Each name stands for a flat space through zero: a line, a plane or more. A row that begins with a name and a colon came from that space; any other row is followed by the name of the space it lies nearest, among the names in its block.
gis-vov: [ 13  17 -23  12   6  -1  28   4   1  44  12 -12 -13  -9  29  47  14  59
 -45   3 -27   0]
gis-vov: [ 35   9 -22 -33  32  46   9 -11  48 -25  10 -32  37  11 -13 -22 -27  13
  10  10  45   4]
gis-vov: [-31 -41  10 -12 -14 -15  21  14 -59  33  29  12 -38  -6  17  30 -13 -51
  22  68   6  24]
nuvem-puvu: [  1 -17 -20 -45  -4  17   8  12  27   0   8  -1  10  -6   4  23   5 -14
  -4  17  33  31]
gis-vov: [-12   3  16 -10 -22  -9 -18 -11  19 -38   6  20  10 -13 -11 -51 -20 -50
  35 -10  34  14]
gis-vov: [ 16  17 -10 -28  -7  16  -1   6 -51  45   8  15 -11 -35  47  11 -35  24
   3 -17  -6  27]
gis-vov: [ -2 -18  -8  -7  13  -7   7   9 -44  42  12  10 -30 -23  35  26  -2   2
  -2  23  -4  24]
gis-vov: [-18 -37  10  -5 -10  -2  15  19 -10 -10   1  -1 -16  16 -11  26   9 -29
   4  35   7   9]
rofos-rima: [ 15  -9  21 -66 -22  36  14   6  41 -39  26  15  10  12 -15  13 -26 -38
  30  23  33  31]
buzi-turi: [-23  -4  -2   7 -15 -18  10   0  -9  24  10   0  -5   6  -3  23  14 -13
  -8  24 -15  -9]
keman-dored: [-13 -33   5 -33 -14  15   7  34 -22 -22   5   9 -17  26 -23  20 -10 -44
  18  31  17  15]
nuvem-puvu: [-23 -11  30  25 -20 -25   8  12 -43  -2  11  21 -39  17 -11  10  -2 -27
  11  20 -30 -12]
koz-lemik: [ 15  -8  -8 -28   2  29   5   6  -4   0  -5 -12  12  -9  14   4 -21   8
   5   0  24  20]
gis-vov: [-16   1  16   4 -21 -13  -7 -13 -23  22  -2   7   6 -11  10   1  -3 -14
  11   1 -15  -4]
nuvem-puvu: [-14   1  -6  38  14 -25  15 -10 -38  46  15 -11 -21  -1  14  13   6  12
 -11  32 -28 -20]
gis-vov: [ -4  -1  -8   6  -7  -6  22   9  10   3  16  -1 -15   2   4  19   6   6
 -17  17   1   6]
rofos-rima: [-23 -45  12 -33 -11  12  -5 -12  15  -4 -16 -21  41   4 -13   8   8 -54
  28  39  36  11]
rofos-rima: [-31  19   5  69 -15 -56  -8 -11 -32  35  -9  10 -21 -10  10  -3  31  17
 -25 -20 -54 -33]
koz-lemik: [  8 -10   6 -38  -5  27 -29 -14 -37  26 -32  -6  37 -39  36 -14 -28  -4
  29 -25  20  24]
koz-lemik: [ 13 -33 -35 -27  13  28  25  20 -10  30  -7 -27   0 -32  48  38  -6  32
 -24  19  39  47]
buzi-turi: [ 17  -3  -8 -60  -9  35   8  29  -3 -13  20  19 -12   5   0  21 -27 -13
  11   7  21  33]
keman-dored: [ -6 -10   4  12  21 -13 -17  -2 -49  25  -6   9 -17  -9  11  -9  -1  -8
  13   2 -14  -3]
buzi-turi: [-15  11  -9  25 -13 -20  24  12 -21   9  28   4 -32  10  -3   6  -8  -1
 -12  23 -13  -9]
keman-dored: [-37 -41  26   2 -20 -21   8   9 -51  19   7  10 -25  10  -4  28   5 -53
  21  51 -12   2]
gis-vov: [-15  -3   6  23  12 -27 -18   1 -61  35  -4  19 -28  -5   9   0   8  -6
   5  -2 -36 -13]
buzi-turi: [  4   3  15   6 -20  -5  -4   6  -6  -5 -14  16 -10 -21  22   3   0  16
  -8 -33  -9  15]
keman-dored: [ -2  16 -26  58   3 -23  14  24 -34  25 -13  -7 -36  -3  19  20  20  65
 -55 -28 -39 -17]
keman-dored: [  6  15   7  25  13 -14 -10  -8   8 -14   1  10 -10   0  -6 -25   4   8
   0 -19 -11 -12]
buzi-turi: [-25 -20  13   2  -7 -20 -11 -20   8  25 -14  -4  22  -7   1  18  34 -22
   2  15 -10  -6]
koz-lemik: [ -1   4  -7  -1  -7  -9   3  37 -29  -9  15  34 -50   7  -3  12  -3  -2
  -9  -9 -14  11]
nuvem-puvu: [ -8 -16  10  -7 -15   3   0  11  -8 -16  -6   5  -4   1  -3   0  -6 -19
  10   2  12  11]
koz-lemik: [ -8  10  16  13  -6 -12 -15 -16  12   1 -13   2  16  11 -17  -1  21  -2
   0 -14 -27 -26]
buzi-turi: [ 13   0  17 -27  -9   6   9   8  33 -27  21  27 -17   2  -4  13  -1 -13
   6   3   5  23]
keman-dored: [ 16  18 -31 -18  29  12 -25 -10   3  10  -4  -3  20 -20  10 -35 -13  10
   6 -24  23   7]
nuvem-puvu: [ 15   6 -10 -21   1  20  16  33 -11 -17  22  12 -30  25 -15  17 -19   4
  -4   8  -1   6]
gis-vov: [  1  -3   0 -22 -15   5  -2  15 -19  -5   7  22 -17 -20  18  -6 -22 -14
  11  -8  18  31]
rofos-rima: [ 14  14   4  10   3   7  -7   8 -14  14 -24   0  -1  11   1  28  18  46
 -25 -36 -45 -20]
nuvem-puvu: [-28 -47  38  43  28 -49 -17 -14 -37  33 -21  13 -28  -1   4  26  57 -23
   3  25 -47 -17]
rofos-rima: [ 38  37 -24  12  30  16  -4   5  27 -24  -3  -5  -1   4  -3 -26  -7  56
 -23 -46  -1  -9]
nuvem-puvu: [  3 -11  -6 -40   6   4 -17  -8  12  20  -3  14  13 -32  23   8   9 -13
   8  -5  19  33]
nuvem-puvu: [  6 -10  -5   8  11  12  14  21 -11 -16  -1 -12 -16  27 -16  11  -3  11
  -8  11  -3 -10]
keman-dored: [ -4 -15   5 -49 -34  30  28  26 -18  11  17   0  -4  24  -6  59 -17 -15
   4  36  -3  13]
rofos-rima: [ -6  27  -5 -18 -25  -8  16   7  30 -16  46  26 -16  16 -23   2  -9 -25
   3  16   1   2]
rofos-rima: [-29 -39  15  29  10 -28 -12   0 -48  29 -25  -3 -14  -1   5  17  31 -17
   2  17 -24 -11]
koz-lemik: [ -8 -12  -3  12  19  -8 -22 -17 -65  47 -17  -8   4 -35  37 -22 -15  -2
  18   0   2   4]
rofos-rima: [  8   7 -29  17  12   0  13   3   7   3   3 -16  -4 -17  19 -12  -6  29
 -20  -4  21  10]
buzi-turi: [  2   6   8   7   1  -3 -19  12 -23  -6 -17  16 -12   8  -8  -2   6   7
  -1 -31 -25 -11]
koz-lemik: [  8  -4 -15 -12  -9  16  19  38  16 -33   4   3 -20  20 -15  21   1  12
 -22  -4  11  12]
buzi-turi: [ -1   2 -19  19  14  -6  39   9   9   9  33 -17 -24  24 -10  25   5  15
 -23  46  -7 -13]
koz-lemik: [-11  16  12  27 -13 -30  -5  10  17 -20   3  28 -24  19 -25   5  31  -1
 -17 -21 -36 -20]
keman-dored: [ -7  19 -31 -31 -25  16   4  -2  12  26   3 -16  36  -4   3  12  -8   6
 -10  -1  13   1]
nuvem-puvu: [ 18  29 -20  -5   1   7  -1  13 -18  -6  16  17 -21 -19  18 -29 -36  18
   1 -27  13  18]
nuvem-puvu: [ 12 -16  -6 -59 -13  49   2   6   0   1 -13 -21  39   1   4  18 -26  -7
  16   8  33  21]
rofos-rima: [ -5 -24  10 -24  12   7  -7  -6 -22  -6  13   4  -1  -7   1 -26 -29 -50
  44  34  34  19]
buzi-turi: [-34 -40  20  -3  -5 -28 -21   0 -36  12  -9  21 -14 -11   2   0  16 -59
  27  22   2  13]
koz-lemik: [  0 -16 -12 -25   3  23   8   6 -16  14  -1 -20  14   4   3  14 -15  -5
   7  24  18   8]
rofos-rima: [ 42   1  -2 -22  26  40   0  10 -11  -7 -12  -8   0  -7  20   2 -25  40
   0 -23   9  17]
koz-lemik: [-25 -15   4  -5 -15 -11 -10 -16  -4  14  -7  -6  22 -11   2  -8   4 -34
  16  16  14   2]
rofos-rima: [ 16  -4  15 -17   9  22 -16 -18   8 -20 -13  -8  28 -11   3 -34 -25 -10
  30 -12  26   8]
buzi-turi: [ 25  14   0  29  25   4   5  -1  21 -17  -9 -11  -6  11  -5  -3  11  46
 -22 -22 -17 -18]
keman-dored: [  2   7 -14  47  30 -27  -7  -4 -36  33  -9   0 -25 -24  30 -10  12  38
 -21 -17 -23  -7]
buzi-turi: [-29  -1  21 -13 -29 -30   9  -7  22 -12  48  36 -20   9 -22  -1   2 -70
  26  44   4   7]
nuvem-puvu: [-24 -14  19 -19 -42 -10   8  16 -25  -4  19  29 -24  -3   1  12 -14 -47
  20  21   4  21]
keman-dored: [  7 -41 -11 -44  20  36 -20 -13 -21  38 -43 -35  52 -34  36  10  -4   1
  15   3  38  28]
keman-dored: [-27  -7 -14 -12 -13 -17   0   5  15 -18  25  11  -4   7 -23 -22  -3 -57
  17  30  33   9]
koz-lemik: [ -5 -21  -2 -42 -21  26  -9  -4   5   0 -21 -14  41 -20  14  -1 -15 -21
  18  -1  41  27]
[-31  -7  17 -19 -20 -22 -13 -20  14  -3  22  21  11   1 -20 -18   2 -72
  37  31  13   1] -> buzi-turi
[  5  28  -4  -2  -2   2   9 -27  55  -9  22 -13  30  13 -21 -15  -2  -1
   1  11   6 -19] -> buzi-turi
[  3   4   8 -12 -10   4   5  -9  -3  -6  20   8  -1 -18  13 -24 -32 -20
  24  10  25  19] -> rofos-rima
[  7  -6 -18 -35   6  23  20  17 -11  20  21  -6  -7  15  -1  39 -10   2
  -5  33   2   9] -> nuvem-puvu
[ -2  -8  15   0  -6  -3  -8  11 -10 -20  -6  16 -14   2  -5  -6  -1 -14
   9 -10  -1   6] -> nuvem-puvu
[-43 -19   7  18 -39 -39  25  12  -2  -3  27  16 -32   3  -7  16  13 -45
  -3  43   4   9] -> nuvem-puvu
[-20 -35  23 -15  17 -25   2  26 -31 -18  45  50 -69  29 -31   9   3 -80
  37  61  -5  12] -> rofos-rima
[-31  11  25  95   3 -67  10 -16  -4   2  11   6 -38  25 -24  -6  41   1
 -20  16 -60 -55] -> nuvem-puvu
[-39 -20   8  30 -19 -51   8  26 -46   6  24  40 -68  -4   3   9  13 -42
   0  27 -15  12] -> gis-vov
[  7  21  -3  -7  15  -2  -9   2 -15  -8  28  22 -20  11 -15 -29 -23 -19
  22   4  -2  -6] -> rofos-rima
[-30 -30  24  10  -2 -18 -25 -29 -14   3 -21  -9  28 -11  -5 -32   4 -53
  38  18  16  -7] -> rofos-rima
[ -8   9   8  11 -21  -7   5 -10  10  11  -6  -6  14   0   2  14  12  12
 -12  -6 -18 -12] -> gis-vov
[-23   4  17 -17 -44 -21   7   7  13 -11  30  39 -20   2 -11  12   3 -46
  10  14  -5  13] -> nuvem-puvu
[-11  20   6  30  -8 -25  13 -12  20  -8  26   6 -12  12 -16 -12   5  -8
  -4  14 -14 -20] -> buzi-turi
[-21 -30 -12   9   4  -9  15  -7 -10  44  -9 -29  12  -6  16  38  26   4
 -17  38  -2  -1] -> buzi-turi
[ 27  14   3  25  26   8 -15 -10  -7   2 -30 -10   7 -15  19 -17   1  51
 -12 -46 -16 -10] -> koz-lemik
[-21  15 -14   3 -27 -21  24   9  34 -19  43  13 -18  14 -22  -2   0 -29
  -7  29  13   2] -> keman-dored
[  5  27  32  25  -2 -13 -23 -41  46 -18 -16   0  36   6 -19 -29  19   6
   7 -34 -26 -35] -> koz-lemik
[ 26  12 -31 -37  12  41   3  -5  62 -14 -10 -33  52   5  -9   1   0  28
 -14 -12  34   4] -> nuvem-puvu
[-12   5 -13  13   2 -12 -19  -8  -1   4 -16  -6  16  -9  -2 -25   8  -4
  -1 -16   7  -9] -> keman-dored
[-14   6   4  21 -16 -13   8  12  12 -30   7   4 -12  28 -33  -7   7 -13
  -5   3  -8 -19] -> gis-vov
[  6  26 -30   3   4  -3  10  33  -6 -16  28  21 -40  18 -16  -6 -11   9
 -16  -7  -3   0] -> keman-dored
[-21 -13  17  47  17 -44 -11 -33 -34  45  -6   0  -9 -31  30 -12  19  -6
   6  14 -21  -9] -> keman-dored
[ 25  31 -16  -8  -4  16  -6  20 -17   4  -8  14 -12 -12  19   4 -14  48
 -21 -52 -16   8] -> gis-vov
[-11 -29   9  10  -1  -2   4  18 -58  25 -18  -4 -21   3  13  33   6   5
  -5  11 -22   0] -> keman-dored

Rows lie near named flat spaces through zero. A row that begins with a name and a colon came from that space; any other row is followed by the name of its block's space that it lies nearest.
gize-gez: [  9  24  -1 -18 -29   3  18 -22  22  -6 -11  26 -19  -9  -3  -7  46  17
   9   4  -2  35]
fedos-buk: [  6 -37   2 -36 -11 -39  18   6  -5   4 -14   5 -39 -18   8 -42  36 -10
  -2  27  20  28]
zit-veniv: [ 35  -2  -2 -34 -12 -27 -34 -35 -17 -17  -6  -6  -1 -28  17  -4 -12  10
  26  42   4  13]
vaki-fubiz: [ -1 -33  -7  -8 -28   1  14  -2  35  24 -25   0 -16   1   6 -10  44 -18
 -26 -14  32  28]
babir-zafu: [ 21 -24   6  35  -8  64 -36 -48  36 -10 -40  49  -3  -5 -27 -13 -13   5
 -33  16   4   4]
kez-zapi: [-11   6   2  -8  -4 -20  17  18  -2   0  20 -17  -1   3  15   3  19  -3
   7  -8  -8   8]
zit-veniv: [  4 -22   4   2  19  -4 -35   6  -9 -19  13 -39 -19 -24  23  13  -4  16
  10  30  11 -12]
babir-zafu: [ 14  -7 -18   6  -2  -6 -39 -16  13  15 -14 -16  -1 -24   0  18 -14  -8
   2  11  20  12]
fedos-buk: [ 10   7  10  13   0  50 -22 -21  -3  -1  12 -10   6   4  -6  -3 -14 -16
  -2  26 -16 -20]
kez-zapi: [-24   0  17  -6  -1  -9  22  12   9 -15  35  -3 -23  10  19   2  25  10
   6  16 -29  19]
gize-gez: [ 12 -16  12 -13   4 -30 -20 -12  -8   1  -7  17   9   4   1  -4 -49   2
  -1   6   4  13]
babir-zafu: [ 17   7  13  -9 -32  -2   5   2  34 -19   1  19  26   8  19 -15  13  20
   1  -6 -21  25]
kez-zapi: [-26   6  -6  32  27  -3  16  11 -26  -4  10  21 -11  -3 -26 -12  -2 -20
  -5   2 -31 -10]
vaki-fubiz: [-18   1   1  -5   2  -7  13  20   6  -6  20  -9  -4  18  23  20   1  13
  12   2 -19  -1]
zit-veniv: [-40  -6 -25  15  11 -29  46  -2 -26 -29  12  19   5   5   1  11  46   1
  -1 -19 -30 -11]
fedos-buk: [ 10  13  -9   4 -18   2 -10   2  24  34  -2  -4  30   4 -13  -8 -20 -29
  -9  -9   1  14]
zit-veniv: [-12   9 -23  11 -18  18   9 -37  24   5   0   1  -5 -13 -14  14  55  -8
 -13  -3   8  16]
vaki-fubiz: [  3   0  25  13  -2  55   7  40  18   9   7  -2  22  43   7 -14 -32  -6
 -11 -10 -22 -30]
babir-zafu: [-24  -8 -14  -1  -4 -37  31   3  -2  11  -7  26 -15   7  -1   4  17 -15
  -3 -15 -10  28]
vaki-fubiz: [ -3 -13 -30   8  -6  -7 -24 -52   6   9 -18  -5 -19 -28  -6  34  24 -13
  -6   6  28  21]
vaki-fubiz: [ 13 -12  -2  21  14  10 -27 -16  -8 -17 -19  12   3 -20 -14  -5 -14   9
  -9   4  10 -13]
vaki-fubiz: [ 21   3  45 -22  21 -14 -15  64 -16  -9  16 -28  -1   9  23 -21 -55  32
  19   4   6 -19]
babir-zafu: [ -2  12 -38  19 -24   1  13 -11   0  26 -30  10  20   7   2  28  23 -40
  -3 -47  -3   8]
fedos-buk: [ 15 -19  18 -39  17 -23 -26   6 -34 -28  32 -57 -24 -28  33  -9   1  22
  28  57  13 -18]
gize-gez: [  8   8 -14 -10   4  44 -30   0   7  26  15 -39   4  12   9  21 -41 -14
  23  52 -12 -32]
gize-gez: [  7  -2  33  10   3  20  10  27 -15  28 -11  22   4  33 -13 -31 -47 -37
 -18 -25  -8  -6]
gize-gez: [  8 -19  23 -14  45  -8 -56 -30 -32 -25  23 -13 -58 -41  -8  -8 -47  25
  23  97   4  -4]
gize-gez: [-32  -6  16  18  33 -12  16  15 -21  -1  25   3 -14   4 -23 -11 -12  -7
 -15  -5  -5  -8]
fedos-buk: [ -3 -28  -2 -14  -5 -28  -5   2  12   5   8  -8  -8  -8  11 -13   3  -9
  -4  25   2  21]
zit-veniv: [ 15  13 -20  11  -8  -7  -5 -16 -18 -33  -9  14  12 -26   6  -5  28   5
  17   7 -27  -2]
vaki-fubiz: [  8   9   3  12  44 -18 -38 -17 -37 -25  -5  -4 -21 -44 -25   9 -27  34
  11  13  29 -16]
babir-zafu: [ -8  10  16  23 -18  97  20 -10  40  32   4   4  27  46 -32 -11   5 -27
 -43 -25   3 -26]
gize-gez: [-34  17 -19  18  -3 -10  33  -1  18  12  10  24  15  16 -20  13  15  -8
 -11 -26 -19  15]
babir-zafu: [ 20   6  -3   3   6   9 -17  -8   2 -28 -29  20  21   0   2  19 -22  50
   8 -18  13 -21]
gize-gez: [  3 -27  12   3  26  16 -37  24 -14 -11  29 -52 -18 -10  26   0 -26   0
  14  54  -9 -32]
babir-zafu: [ 19 -28  12  -4  21 -18 -17  -2 -42 -35 -20  12  -4 -12  10 -12 -25  20
   6   7   7 -23]
zit-veniv: [ 10 -34 -41 -13   4 -11 -40 -53   0  -5 -18 -12   0 -29   2  24  -6   5
   8  48  23  -9]
fedos-buk: [ -5  -1   9 -13  12 -11   8  36 -19 -11  32 -39  -6  -6  17 -16  11   2
  15  20 -10 -19]
fedos-buk: [ -6  -9  18   0  19  33   1  27  -1   5  18 -34  -5   8  -6 -14  -6   5
 -10   9  17 -36]
kez-zapi: [ -6  27   5  -5 -12   5  18  17   8  22  18 -20  15  14  -2   0   9 -16
  -1 -23  -1   3]
vaki-fubiz: [-15   0 -10  23   5   5   4   0   1   0   1   2  -3  -3  -6  10  14  -9
  -8 -11  -7   0]
babir-zafu: [  2  12   5  15  21  12  -5 -17 -35 -24  -2   9   5  -7 -15   4  -8  11
   2  -8  -2 -28]
fedos-buk: [  5  43  14 -10 -11  35  16  11  -7   3  25  -6  13  27   7  -2  -9  -6
  22   8 -38 -16]
zit-veniv: [-17  -1  -3   2  11  -5  18   9   1  15  -2  11 -17   4 -19  -6   1  -4
  -7  -2   6   4]
kez-zapi: [-15  41 -17 -14 -20   1  42   5  31   8   5  35  29  37  -6  16  -1  21
  15 -17 -32   9]
kez-zapi: [-13  10 -21   7 -10  45  -1 -44  15  38  13  19   8  20 -34  -5 -23 -54
  -7  49 -37  -1]
kez-zapi: [-26  19  11  -5  10 -17  36   6 -15 -13  37  19  -4  12 -12 -19   6   1
   7  14 -40   5]
babir-zafu: [-24  -2  14 -39  -1  10  22  28   3  36  42 -45 -55  23  23   5  10 -23
  20  50  -9   7]
kez-zapi: [ -7 -12 -24 -14 -31 -22  31  17  12  39  -8  -7  21  20  13  -6  22 -47
  -9 -25  -1  15]
babir-zafu: [  4 -12  24  -5  26   5 -10  38  -1  -4  14 -18   7   3  -9 -30 -40  20
  -5  16  11 -29]
gize-gez: [ -2  26  -1 -18 -12 -24  21   5  -4 -14  13   8   8   8  17   9  12  18
  23  -6 -23  12]
zit-veniv: [ -2  -8   8  24   3   4  10  23  -3 -12  -8  12  19  10   2 -11   2  -2
 -15 -34  -9 -11]
kez-zapi: [ -1  -1   8  -8 -26  23  23  31  37  29  -7 -13  14  33  14   2  13  -7
 -15 -39  17   4]
vaki-fubiz: [ 13  12 -26  -7 -41  -3 -18 -43  43  10 -23   7   7  -4  22  52  21   9
   9 -16  12  43]
gize-gez: [ -2 -12 -34 -22 -25  -6   6 -12  40   1  -6  -5  19   5  18  19  24  18
   8  15   3   6]
fedos-buk: [  4   4   4 -23 -21  -5  26  30  15  29   3 -14  12  15   2 -27  13 -21
  -6 -13   8   7]
kez-zapi: [-33  21  -4 -40   7 -46  40  18  20   0  48   7  14  24  -5  -2 -17  35
  22  29 -28  12]
fedos-buk: [ -4   3  11   0  -8 -44  31  -8 -19 -20  -6  48 -36 -29 -15 -49  52 -12
  -5   2 -20  49]
vaki-fubiz: [ 20  -2  10   9  -5  -1 -33 -14   0  -7  -4 -20  -2 -26   8   5   6  -1
  -5  -8  21  13]
gize-gez: [-11   9 -19   5  -1   1  16 -23 -17  -3  -2   9  16   8  -7  20  12  -8
   0 -18  -6 -13]
vaki-fubiz: [-15  -6  -4  17  17  14 -15 -11   0   9   3 -16 -17  -4  -7  31  -4  -1
  -8  -3  19  -7]
fedos-buk: [  7 -16  -8 -12  -6 -27  -6 -23 -13 -20 -14   5  -9 -15  19  14  18  13
   8   0  10  12]
zit-veniv: [  3 -21  -8 -35   7 -35 -11  -5 -12  -4   0 -16 -20  -9  21  14 -11  18
  21  32  16   2]
kez-zapi: [ 31 -18  23  -1 -23  73 -17 -35  20   5 -33   2 -13   3  -8 -16  21  -4
 -29  -2  41  -9]
babir-zafu: [ -8  16 -14  10 -56  30  51  -3  29  22 -10  29  17  35  11  -6  61 -50
 -13 -38 -41  28]
kez-zapi: [ -2   3 -18  -4  -4 -19  -5 -32  -3 -34  -2  13 -20 -24  15  24  33  28
  22  22 -14  17]
zit-veniv: [  6  25  23   4  24  17 -16   1 -22  -6  12  -2 -42 -20 -18 -12 -14  10
  16  33  -4  -3]
zit-veniv: [-29   6 -20  -6  -6 -33  13 -31 -10   1  31  -9 -10  -4  10  32  28 -19
  11  12 -22  25]
zit-veniv: [ 21 -14  25  -6  -2  21 -23  33   4 -24  17 -47  31  16  47  10 -20  26
   7  -6   1 -36]
gize-gez: [ 14  12 -13  -5  -7  14 -16   9  27   7  -7 -32  -4 -24   0   6  23  20
   6   4  32  -1]
gize-gez: [ -1  -3  32 -36   7   9  24  43 -12  -2  25 -24 -23  21  19 -27  -3  13
  16  27  -5 -21]
babir-zafu: [ -7  16  -8  30 -16  35   2 -36  15  23   0   2  35   8 -32   8  14 -36
 -34 -39   9   0]
vaki-fubiz: [ -9 -12  30 -10  33   9  -9  32 -19  27  20 -41 -21  14  -6  -3 -44  -8
  -7   5  32 -26]
fedos-buk: [ 17 -23 -35  -1  -3 -36 -41 -43 -15 -15 -36  12 -11 -29  25  43  -9   7
  21  15   7  17]
babir-zafu: [ -7  11  17 -13   6  35  -6  -5  22  11  23 -23  -7  16  -7  13 -15  20
  -1  17  16 -12]
gize-gez: [  0 -10  11 -27  -7 -48  15  -4  11 -30  -2  56 -20   0  12 -21  -4  37
  17  32 -33  43]
kez-zapi: [ 15   5  -7  -9 -11  34 -18  -2  19  10  -4 -22  22  17  16  25 -21   9
   9   4   7 -22]
fedos-buk: [  0 -29  17 -32 -32  -4  11  14  34  24  13 -19   3  31  34  -7   3 -18
  -9   7   1  24]
fedos-buk: [  6 -26 -43  16  11 -46 -13 -32 -33 -27 -32  12  -9 -64 -18 -16  46  -8
  -4  10  19   4]
kez-zapi: [  1 -14  22  -8  -4 -12   3  14   6   1   6   9   2  16  12 -13 -20  -2
  -5   0  -9  13]
vaki-fubiz: [ 10 -29  10   2   6  17 -31  -6   0   6  -2 -22  -3   1  10   5 -25  -8
 -10  13  18 -13]
zit-veniv: [  4   4  -8   5 -12 -31  13  21   8  33 -30  38   6   9 -11 -17 -22 -29
  -6 -29  -7  33]
zit-veniv: [-20   4  -9  -3  -4 -25  24   4  -7 -22  20 -12 -17 -12  20  12  56   9
  11  -3 -13  12]
vaki-fubiz: [ 35  -8  15   2 -21   7 -12  30  20  24 -36   3   9  -6  -2 -40  -7 -19
 -19 -27  27  15]
[ -4 -30 -21 -18  19 -34 -22 -17 -26 -22   5 -22 -41 -35  22  16  13  13
  27  60   4  -2] -> vaki-fubiz
[-10   1  -2  -3   0  16  18  15   1  12   8   0   0  20  -1  -7  -2 -14
   1   9 -17 -12] -> vaki-fubiz
[ 31 -34   6  24  20  -2 -90 -34   8  11 -23   1 -12 -41 -18  -2 -73 -10
 -14  41  28  18] -> gize-gez
[  5  52 -10   3 -10  26  -5  -8   9  -3  13 -23 -19 -25  -3  18  43  12
  24  11  -4   7] -> gize-gez
[ -3 -11   5 -19   3 -20  20  22 -25 -19  16 -18   7   7  24 -10  14   4
  11   1 -10 -19] -> kez-zapi
[ 12  -2  -1   5 -36  20  25  16  33  26 -35  28  21  26  -1 -19  16 -22
 -23 -46   3  16] -> gize-gez
[ 18 -25 -37  -6 -26 -33 -14 -59 -11 -18 -41  44  -5 -24  15   8  21 -15
  11  22 -16  32] -> kez-zapi
[ 10  24   1 -19 -19   6  24  41  14  21  -7  -7  25  27  10  -4  -5   4
  10 -31   2  -8] -> gize-gez
[  6  -4 -18  13   5  -1  -4 -31 -30 -24 -26  31 -25 -25  -6  -1  24  -3
  10  15 -13   0] -> fedos-buk
[ -3 -21   7  -8 -33  -3  30  22  43  56 -27   9  11  29  -9 -22  12 -38
 -43 -57  39  33] -> vaki-fubiz
[-25  28  10   1   5  -7  48  33 -11 -16  28   5   3  19   2  -6  27  14
   9 -23 -29  -8] -> kez-zapi
[ -6  17  25 -20 -18  17  52  24   6   5  15   9  19  41   0 -28  17  -1
  -8 -27 -13  -8] -> kez-zapi
[ -1 -27 -18   6 -16 -24   8   6  18  21 -39  24  12  14   7  10  -3 -15
 -18 -42  16  21] -> zit-veniv
[  5   1 -11 -21  -8  15   4  30  -4  15  13 -39  10  18  29   4  -6 -16
  23  23 -16 -27] -> fedos-buk
[  1  31  13  -6 -14   8  21  15  13  11   6   1   4  10  -6  -7  15   3
   0 -26   2  12] -> vaki-fubiz
[-15   8 -12 -42 -26 -25  33  15   4  18  31 -19  -3  27  38  13  16 -19
  30  24 -35  18] -> vaki-fubiz
[ 20 -26  15 -14  19  -8 -44 -14 -16 -13  -3 -18 -13 -17  10   5 -39  20
   7  32  25 -11] -> babir-zafu
[-11 -33  15 -23  -8  -5   3  17  14  -3  39 -33  -7  15  36 -11   5  -9
   3  44 -22   3] -> fedos-buk
[  7   7 -25   3  -5 -22 -20 -41   4  -5 -15  25  14 -18 -12  15 -12   5
   6   8  -3  18] -> fedos-buk
[ -1  22   3   9 -24  30  30  30  30  37 -13   7  14  26 -13 -14  15 -24
 -18 -46   5   8] -> gize-gez
[-10 -33   8 -14   1  11  -5  -9  20  -3  15 -15 -27   1  11  -2  13   7
  -6  42   7   4] -> kez-zapi
[ 18   7 -23   6   5   7 -35 -27   0  -3 -20  -9   0 -31 -11  18  -3  14
   9  13  24  -8] -> gize-gez
[-20 -10 -39 -17  -2 -43  11   8   4  -9  21 -29  -5 -22  21  12  41   5
  21  32 -10   6] -> zit-veniv
[-31  -5  21 -21   3 -18  50  36   9  30  11   7 -12  44  -2  -2  -6  -1
 -14 -35  14  11] -> zit-veniv
